In the rows, zero is written as 128.
Known rows:
[195 104 173 124  41 152 147 133 148 153  93 194  78  80 132 127 112 159
 142  89 107 145 153 103 125 138 146 124 130 147 130 119 139 202 174 166
 124  76  94  94  85 130 139  82 122 204 128  70 150 157 126]: z_530
[170 111 148  81  35 164 144  98 147 118  89 169  81 128 128 114 118 158
 143  95 146 139 127 154 141  95 158 150 123 147 122  99 100 128 110 120
  90 100 120 174  82 135  99 111 152 140 167  86 139 138  94]: z_87
[167 104 129 108  56 158 132  86 125 130  83 163  93 115 139 145 130 175
 129 117 118 132 130 147 139 103 160 137 121 153 117  95  97 143  95 114
 101  96  99 160  80 127 124 107 165 131 151  89 166 128 106]: z_973
[187 103 150 119  43 140 141 115 126 166  97 180  92 106 118 131 126 182
 145  90 101 153 155 117 125 142 162 148 117 162 130 107 136 197 183 184
 123  74  98  97 106 115 123  85 123 196 131  76 134 171 137]: z_128
[167  98 138 133  57 155 133 101 104 143  87 171  95  90 142 166 130 175
 131 126  88 127 143 126 125 123 158 121 117 157 118 102 112 180 111 134
 111  89  91 126  85 119 143  84 148 157 134  97 172 141 118]: z_282
[188 102 165 117  40 150 150 127 129 148  94 195  77  93 118 127 117 173
 140  90 100 146 162 109 115 139 152 139 126 162 118 118 134 193 166 168
 124  84  95 100  93 113 132  78 117 192 122  70 153 166 140]: z_889
[161  93 138 127  56 158 137 106  95 141  89 173  87  88 139 164 125 169
 141 126  78 131 146 129 122 126 154 122 116 148 114 109 116 172 102 133
 103  93  86 116  86 117 135  79 147 147 134 100 157 137 124]: z_667
[163 101 128 100  45 149 136  96 108 139 102 153  92 111 135 151 120 156
 153 121 107 146 132 144 128 114 159 133 106 139 136  94 108 142  99 127
  87  90 100 148  84 125 101  97 160 137 154 112 117 133 103]: z_563
[167 100 143 133  52 156 132 104 104 146  85 175  96  92 142 168 132 177
 130 125  90 124 139 123 126 124 167 119 118 157 114 100 112 182 112 134
 110  92  95 130  90 121 144  82 147 159 135 101 174 147 119]: z_553
[167 106 145 127  70 159 135 108 100 139  82 158  82  96 138 169 122 166
 139 114  91 121 142 151 118 127 153 113 123 150 117 100 111 185 111 143
 113  91  90 107  90 142 138  89 155 153 124  89 169 134 101]: z_18
[179 114 139  77  40 153 143  92 155 123  90 169  84 129 129 110 125 161
 126  92 145 143 130 145 140  93 164 155 125 151 126  91  98 122 112 117
  97  95 116 181  79 129 101 114 161 139 159  79 146 134 102]: z_295
[168  99 139 133  55 156 132 103 103 145  86 173  94  91 141 168 132 176
 131 125  90 124 141 126 125 123 163 120 119 156 116 102 111 181 112 134
 111  92  93 129  88 121 144  84 147 158 133  98 173 144 117]: z_885
[187 101 171 121  37 155 150 130 134 149  94 196  78  89 123 130 114 170
 145  92 104 143 157 109 120 138 150 133 126 157 121 121 136 199 173 169
 121  82  98  99  91 119 135  78 115 198 129  74 151 166 132]: z_26
[163  97 131 109  49 163 135  91 124 130  84 166  91 109 142 146 126 168
 139 121 113 134 128 144 142 105 155 134 117 145 118 102 101 142  90 111
  95  97  99 154  79 128 119 102 161 128 159  97 152 128 108]: z_445
[173 108 145  80  35 160 145  98 153 121  94 172  82 121 135 109 118 154
 140  97 142 147 126 143 144  95 155 150 121 142 128 101 104 124 108 116
  89  97 114 173  75 131  98 110 153 138 169  85 133 132 100]: z_719
[179 114 161 108  46 160 149  92 146 127 105 181 102 102 118 137 109 171
 144 108 125 153 133 140 121 130 165 123 133 151 105  98 127 160 123 138
  97  91  94 149  92 122 129  86 144 165 137  84 149 150 122]: z_936
[164 107 141 110  59 166 134  91 123 126  78 157  87 115 138 151 122 167
 139 111 120 124 125 162 137 106 157 128 122 150 116  95  99 150  95 120
 101  99 104 149  86 144 122 107 165 133 151  89 164 129  92]: z_180
[177 113 160 109  47 161 151  90 145 125 106 179 101 104 118 135 108 173
 146 109 125 153 134 142 121 130 161 124 132 153 107  99 125 163 123 137
  98  89  92 149  89 120 130  87 141 164 137  80 150 150 121]: z_279
[188 103 165 117  40 150 148 125 128 148  92 194  77  94 117 129 119 174
 139  90 102 144 161 110 114 138 154 138 128 163 117 118 133 194 169 169
 125  82  97 103  94 113 133  78 118 194 121  68 155 168 137]: z_871

Facts:
{z_101, z_117, z_279, z_404, z_501, z_560, z_787, z_936} ψ 957
{z_104, z_180, z_22, z_278, z_349, z_403, z_445, z_494, z_542, z_546, z_582, z_618, z_646, z_694, z_732, z_743, z_847, z_903, z_973} ψ 389
{z_108, z_197, z_204, z_335, z_487, z_518, z_563, z_641, z_643, z_650, z_825, z_828, z_896, z_918} ψ 521
{z_122, z_128, z_13, z_137, z_152, z_186, z_19, z_214, z_232, z_238, z_257, z_26, z_268, z_285, z_330, z_331, z_347, z_38, z_398, z_417, z_454, z_463, z_483, z_530, z_531, z_544, z_550, z_56, z_602, z_607, z_672, z_686, z_726, z_738, z_80, z_805, z_871, z_878, z_889, z_908, z_940, z_959, z_967} ψ 815
{z_124, z_134, z_207, z_227, z_287, z_295, z_311, z_314, z_319, z_438, z_474, z_489, z_500, z_547, z_594, z_596, z_610, z_676, z_685, z_688, z_719, z_784, z_87, z_876, z_953, z_987} ψ 161
{z_125, z_166, z_18, z_195, z_246, z_259, z_282, z_386, z_414, z_415, z_447, z_47, z_553, z_559, z_567, z_632, z_638, z_645, z_667, z_700, z_709, z_710, z_834, z_877, z_881, z_885, z_922, z_958, z_968, z_997} ψ 556
z_101 α: z_246
z_104 α: z_973, z_610
z_108 α: z_632, z_279, z_732
z_117 α: z_438, z_214, z_940, z_404, z_643
z_122 α: z_632, z_650, z_125, z_186, z_997
z_124 α: z_295, z_18, z_56, z_246, z_650, z_530, z_686
z_125 α: z_278, z_547, z_908
z_128 α: z_246
z_13 α: z_414
z_134 α: z_227, z_414, z_567
z_152 α: z_287
z_166 α: z_596, z_330
z_18 α: z_547
z_180 α: z_834, z_417, z_547
z_19 α: z_530
z_195 α: z_487, z_582
z_204 α: z_719, z_287
z_207 α: z_547, z_567
z_214 α: z_125, z_122
z_22 α: z_632, z_246, z_330
z_227 α: z_278, z_438
z_232 α: z_246, z_547, z_186
z_238 α: z_474
z_257 α: z_278
z_259 α: z_246
z_26 α: z_560, z_686, z_694
z_268 α: z_834, z_871, z_101
z_278 α: z_246
z_282 α: z_279
z_285 α: z_542, z_56, z_553, z_908
z_287 α: z_330
z_295 α: z_559, z_128, z_122, z_643
z_311 α: z_547, z_967
z_314 α: z_686
z_319 α: z_559
z_330 α: z_940, z_530, z_694
z_331 α: z_137
z_335 α: z_559, z_238
z_347 α: z_438, z_108, z_594
z_349 α: z_686
z_38 α: z_719
z_386 α: z_596
z_398 α: z_232, z_544, z_646
z_403 α: z_438, z_311
z_404 α: z_940, z_726
z_414 α: z_908
z_415 α: z_719, z_125
z_417 α: z_124, z_227
z_438 α: z_596, z_122
z_445 α: z_563
z_447 α: z_710, z_125, z_445
z_454 α: z_987, z_881
z_463 α: z_494
z_47 α: z_494, z_563, z_726
z_474 α: z_386
z_483 α: z_438, z_125
z_487 α: z_582, z_386
z_489 α: z_474, z_137
z_494 α: z_278, z_547, z_967
z_500 α: z_672, z_997
z_501 α: z_125
z_518 α: z_246
z_530 α: z_125, z_908, z_686, z_311
z_531 α: z_404, z_582
z_542 α: z_567, z_122
z_546 α: z_438, z_186
z_547 α: z_186, z_908, z_686
z_550 α: z_559
z_553 α: z_542, z_227, z_56
z_559 α: z_122
z_56 α: z_278, z_632
z_560 α: z_278
z_563 α: z_494, z_246
z_582 α: z_246
z_594 α: z_494
z_596 α: z_246
z_602 α: z_518
z_607 α: z_108
z_618 α: z_738
z_638 α: z_825
z_641 α: z_278, z_128
z_643 α: z_125, z_686
z_645 α: z_246
z_646 α: z_56, z_180
z_650 α: z_968, z_997
z_667 α: z_494, z_694
z_672 α: z_18, z_494
z_676 α: z_877
z_685 α: z_878, z_688
z_686 α: z_246
z_688 α: z_518
z_694 α: z_18, z_232, z_128, z_650, z_311
z_700 α: z_295, z_726
z_709 α: z_825
z_710 α: z_314
z_719 α: z_563, z_643
z_726 α: z_125
z_743 α: z_987, z_197, z_694
z_784 α: z_726
z_787 α: z_643
z_80 α: z_650
z_805 α: z_494
z_825 α: z_414
z_828 α: z_278
z_834 α: z_997
z_87 α: z_18, z_953, z_877
z_877 α: z_719, z_287, z_483, z_122
z_878 α: z_204, z_125, z_688
z_881 α: z_349
z_885 α: z_56, z_650
z_889 α: z_47, z_404
z_896 α: z_128
z_903 α: z_22
z_908 α: z_186
z_918 α: z_330
z_922 α: z_834, z_186, z_688, z_122, z_732
z_936 α: z_641
z_940 α: z_56, z_128, z_311
z_953 α: z_710
z_958 α: z_544, z_186
z_959 α: z_38, z_618, z_463, z_686
z_967 α: z_18
z_968 α: z_547
z_973 α: z_232, z_559, z_214
z_987 α: z_414, z_186
z_997 α: z_547

Rows:
No name comes twice in this set of rows, the named rows included.
[184 120 174 103  35 157 148 102 149 142  97 191 102 101 120 144 117 164
 144 101 126 146 120 132 128 134 188 116 136 140  93  88 136 158 123 142
  95  97 108 149 111 130 126  76 149 165 138  98 146 162 122] => z_560
[161  97 142 122  47 171 131  92 134 130  84 166  96 103 154 149 120 164
 149 126 122 131 122 145 149 105 150 123 116 142 126 106 102 158 100 113
  94  95 101 153  73 141 128 104 157 142 169 100 155 125  92] => z_349
[168 109 147  87  33 164 140  96 149 125  90 165  89 129 134 115 118 157
 151 100 151 142 121 155 150  97 159 148 117 144 130  99 103 137 119 124
  87  96 122 173  84 140  97 114 151 146 176  92 130 139  87] => z_124
[161 100 127 115  50 160 128  82 121 139  86 158 103 119 141 150 133 177
 142 123 118 135 124 151 148 106 164 138 111 151 121  97  99 149 103 122
  96  93 104 158  87 128 118 108 162 136 166 101 150 134 103] => z_22
[179 119 159  77  22 157 140 105 154 135  81 181  85 126 131 121 127 153
 136  91 150 135 116 140 148  98 185 145 124 140 111  87 109 124 110 123
  89 106 135 182 100 140  99 103 159 142 168 100 143 149  97] => z_227
[185  98 155 126  42 146 142 118 132 162  99 180  92  98 125 131 119 173
 154  94 104 154 150 118 132 143 152 138 116 155 138 115 137 206 188 181
 121  71  94  92  98 123 126  88 120 203 140  77 128 164 128] => z_686
[169  97 136 132  57 153 134 104 107 144  88 172  93  88 145 163 131 172
 130 125  87 129 142 122 126 122 157 122 118 152 119 102 113 177 110 131
 110  90  87 125  82 119 142  85 150 154 133  97 167 138 120] => z_700
[179 110 160 109  44 161 151  92 149 126 107 182 101  99 120 133 108 169
 145 110 123 155 133 137 121 130 158 123 132 150 108 100 127 161 121 135
  95  91  89 148  86 119 131  85 142 163 138  83 145 147 124] => z_404
[172 109 147  81  33 162 144 100 153 121  90 173  82 123 133 112 118 154
 141  96 146 142 125 146 144  95 158 147 122 142 124 100 103 127 108 117
  90  99 117 175  79 134 100 109 154 139 169  87 136 135  97] => z_784
[190 109 172 122  47 155 148 125 136 144  90 187  76  96 119 131 113 171
 140  85 111 138 158 120 115 138 151 130 131 164 123 115 131 205 177 172
 130  79  98  98  92 128 139  85 120 203 120  64 165 165 123] => z_908
[172 102 132 131  64 150 133  99 108 142  87 164  93  94 141 164 132 177
 123 121  89 126 145 129 122 122 158 122 120 160 121  98 109 180 113 134
 117  86  87 127  80 123 143  90 153 158 126  88 178 138 117] => z_922
[166 101 145 140  56 162 131 104 108 140  85 170  94  91 148 167 126 174
 137 126  95 122 138 131 126 123 158 112 119 155 120 105 110 190 117 136
 111  89  94 127  83 129 148  86 146 165 138  96 177 140 106] => z_414
[160  97 120 114  53 155 125  78 119 145  87 151 108 123 140 151 133 178
 147 123 118 140 122 155 151 109 164 142 107 150 129  92  99 150 110 127
  96  90 103 153  90 131 114 111 165 134 168 101 139 130 101] => z_582
[175 110 145 111  52 151 142  78 141 141 110 163 116 114 117 137 115 178
 153 110 124 164 129 152 133 135 164 131 122 150 121  90 126 165 139 151
  97  80  90 140  97 123 118  95 149 167 147  87 125 147 118] => z_101

Now the same objects, written a new way:
Known rows:
[101 137  94 148 110 106 133 167 130 165 143 108 149 157  93  99 144 167
 127 119 117  55 112 133 150 170 132 141 152  90 110 126  95]: z_700
[142 121 153 137 153 165  91 147 110 143 138 132  65 128 134 189 147 142
  46 135 131 138 100 128 154 138 136  93 138 118 146  86 162]: z_487
[130 124  92 129 147 130 104  77 105  88 113 119 165 178 141 126 110  98
 125 128  63 146  82 165 145 149 136 169 148 109 140 146  87]: z_483
[108 108 145 129 125  99 141 117  67 137 108 138 135  62  95 165  69  99
 157 125 129 118 151 182  71 128 147 155 115 134 121 103 131]: z_494
[128 188  96 149 148 151 118 129 116 158 134 134 133 122 114 134 104 122
 127 100  96 128 133 197 127 185  82  68 121 123 176 164  74]: z_787
[161 139 104 143 160  86 126 106 133 118 169 115 101  97 106 111 115 180
 133 187  66 180 150 142 123 105 186 100 138 167 124 149  76]: z_987
[ 99 116  96 132 105  97 114 128 101 128 118 142 139  69 107 184  91 102
 165 108 128 129 129 197  81 141 148 144 109 127 132 121 136]: z_445
[ 86 110 108 146 137 107 109 143 106 194 159 113 131 135  97 100 149 162
 114 119 123  52 110 133 155 144 143 127 143 123 119  89  87]: z_259
[149 132 149 138 144 168 113 140  80 120 161  85  89 133 141 175 125 139
  66 128 147 141 145 127 159 159 133 120 134 128 116 108 141]: z_828
[172 153  98 133 134 114 145 125 124 128 157 108 109 109 101 115 111 181
 126 184  72 157 148 155 143 133 192 124 144 170  89 161  74]: z_207
[ 94  88 168 149 167  88 148 145 103 181 128 129 166 124 143  71 139 137
 129 119 128  54 103 103 121  90 143 126 147 134 150 137  81]: z_632
[121 138  88 131 139 151  97  72  86 112 116 133 139 180 113 130 102 102
 104 141  61 137  87 172 163 177 135 161 156  92 121 114 103]: z_889
[ 82 138  71 147 109 101 132 128 140 158 154  96 149 139  94 102 138 160
 143 107 142  68 122 115 144 182 151 127 144  95 105 137  96]: z_447
[153 126 157 140 143 159 115 143  80 124 160  96  89 126 138 174 122 146
  54 137 142 132 140 131 163 147 113 110 136 123 125 102 137]: z_641
[105 136 113 136 151 155 118  47  89 118 113 122 142 169 106 131  72  98
 119 141  83 143 101 150 142 177 164 173 152 104 114 103  92]: z_805
[115 111 126 146 157 109 118  67  79  91 109 156 157 171 134 122 101 110
 121 138  55 143  86 158 139 134 116 156 142  90 154 125  94]: z_726
[146 106 164 131 156 144 103 122  94 125 156 119  97 118 174 179 153 120
  69 110 145 133 109 112 145 114 137  90 125 141 157 124 145]: z_518
[ 97 114 126 172 179  58 111 117 139 161 174  73 138 127 108  75 128 166
 159 131 135 106 122  89  98  96 142 116 145 119 166 112  77]: z_414
[125 119  71 125 148 139  83  63 117 102 127 117 162 178 153 130 124 100
 125 123  66 144  73 161 148 148 159 152 144 118 145 153  93]: z_878

Rows:
No name comes twice in this set of rows, the named rows included.
[157 160 157 139 127 174 123 179 162 123 116 117  92 164 120 191 138 151
  61 143 127 142 110 128 131 159 130 114 154  93 144 131 163] => z_335
[149 134 169 126 162 194 141 133 124 143 122  98 115 129 180 170 136 104
  65 117 156 125 115 108 130 127 179 114 132 163 132 147 134] => z_108
[106 119 123 123 125 108  94 135 136 156 114 137 133  78 102 188  99 108
 160 124 131 134 124 192  73 125 167 138 122 135 146 106 132] => z_847
[114 129 105 129 115 117  87 148 130 140 143  78 125  86  76 174  89 118
 165 137 132 148 154 211  91 145 173 156 128 143 129  88 120] => z_743
[101 150  67 134 140 160 106  35 102 105 125 120 141 171 102 137  86 103
 125 128  91 155  97 149 150 200 175 157 150  90 114 113 106] => z_959
[156 125 194 151 163 151 147 151  80 108 140  88 115 133 158 162 112 122
  71 137 156 138 148 114 129 123 120 125 138 130 140 133 136] => z_650
[126 135 102 113 149 185 102  70 124 123 107 112 157 180 123 131 100  86
 113 139  79 134  86 166 147 169 192 179 160 138 118 125  88] => z_347
[121 123  90 122 139 147  66  79 102 132 113 139 130 179 103 139 117 118
  87 141  57 137  72 185 177 160 130 158 153 107 133  87  96] => z_531
[116 112 131 134 116 103 112 146  88 134 131 109 138  83  92 162  84 113
 158 133 124 132 159 206  97 131 143 167 121 144 122  93 122] => z_694
[134 145 123 130 148 154 110 103 150 109  88 127 151 202 114 131 104 112
 117 154  50 147  82 177 136 149 134 177 170  80 153 129 104] => z_550
[151 122 152 156 136 124 142 134  86  90 140 113 107 122 166 181 132 139
  76 125 143 144 126 114 136 137  98  98 129 100 150 152 146] => z_643
[159 139 111 130 154 102 145 106 137 139 133 168  99  98  97 128 132 178
 113 179  65 153 124 143 132 116 188  98 140 159 110 153  96] => z_876
[123 111  93 115 159 144  67  69 108 125 125 121 143 167 142 139 119  96
 109 125  59 141  67 165 158 143 157 151 149 129 141 112  87] => z_602
[125 182 112 150 163 167 105 137  96 185 143 129 119 114 100 124  99 129
 107 113  94 119 141 205 143 179  90  68 128 140 172 125  59] => z_936
[124 119 111 133 151 150  84  69  78 115 134 111 139 173 121 121  97 109
 111 144  64 145  96 173 157 158 146 168 150 119 130  97  86] => z_257

